Here is a tiny trained network, its code and every weight. The questions are about switching its units off for an input and a class, where a switched-off unit gives its printed mean instead of its output.

import numpy as np


def w(rows, s, z=0):
    codes = np.array(rows[::2]) - 128.0
    scale = np.full(codes.shape[1], s)
    scale[-1] = z or s
    return codes * scale


def f(y):
    return np.maximum(y, 0)


def log_softmax(a):
    a = a - a.max(-1, keepdims=True)
    return a - np.log(np.exp(a).sum(-1, keepdims=True))


def net(x, mask):
    res = np.array(x, float).reshape(1, 4) / 4 @ E
    y = f(res @ A[0][:, :-1].T + A[0][:, -1])
    res = res + np.where(mask, y, B[0][:, -1]) @ B[0][:, :-1]
    return log_softmax(res[-1] @ U[:, :-1].T + U[:, -1])


A, B = {}, {}
E = w([
[106,145,168,163],'x0',
[116,87,249,106],'x1',
[109,213,150,132],'x2',
[164,129,74,84],'x3',
],0.016)
A[0] = w([
[166,85,155,1,106],'n1',
[87,32,140,39,3],'n2',
[102,190,147,181,16],'n3',
[55,77,183,191,110],'n4',
[137,114,207,179,71],'n5',
[85,184,134,122,111],'n6',
[93,111,204,158,68],'n7',
],0.0096,0.0029)
B[0] = w([
[75,222,254,209,233],'n1',
[118,187,193,208,211],'n2',
[118,159,232,249,193],'n3',
[185,88,76,88,254],'n4',
[130,79,68,101,240],'n5',
[128,171,209,173,191],'n6',
[166,65,50,135,249],'n7',
],0.01,0.0077)
U = w([
[120,115,243,173,7],'0',
[170,20,46,113,249],'1',
],0.011,0.002)

Each question gives the input, the list of numbers given to net, and the class t.
The units are the neurons (one row each of A and B). Each row of codes is followed by its name. A weight is (code - 128) times the scale printed after its matrix; where a second scale follows, it is the last column's (A, B and U).
mask holds one flag per neuron, in row order. A switched-off neuron (its flag False) gives its mean, the last column of its row in B, instead of its output. The means were averaged over made-up inputs and are rounded, as every weight is.
A unit's drop is (log p(t) with every unit on - log p(t) with that unit switched off) / (log p(t) with every unit on - log p(t) with every unit switched off).
The circuit of an input: a set's keep is (log p(t) with only the set's units on - log p(t) with every unit switched off) / (log p(t) with every unit on - log p(t) with every unit switched off). Starting from all 7 units, units are removed one at a time, each time the one whose removal leaves the highest keep (on an exact tie, the one counted first), for as long as the keep stays at least 0.8.
units of the circuit, in order: the units of the circuit, biggest drop first
top k neurons: the k neurons with the biggest drops, biggest first
drop when u is switched off: that unit's drop, to one decimal
input [5,0,0,-3], class 1: units of the circuit, in order : [n1 n4]
input [7,-8,-2,-1], class 0: units of the circuit, in order : [n7]
input [-1,-1,-5,5], class 0: units of the circuit, in order : [n1 n7]
input [4,5,4,0], class 1: units of the circuit, in order : [n7 n1 n5]
input [-2,2,-8,-3], class 0: top 2 neurons : [n2 n1]
input [-4,0,7,7], class 0: top 3 neurons : [n7 n4 n5]
input [0,2,0,-2], class 1: drop when n6 is switched off : 0.0
input [5,8,0,1], class 1: drop when n4 is switched off : 0.2
input [5,-7,6,6], class 0: drop when n6 is switched off : 0.1
input [-3,-1,-6,4], class 0: drop when n1 is switched off : 0.2
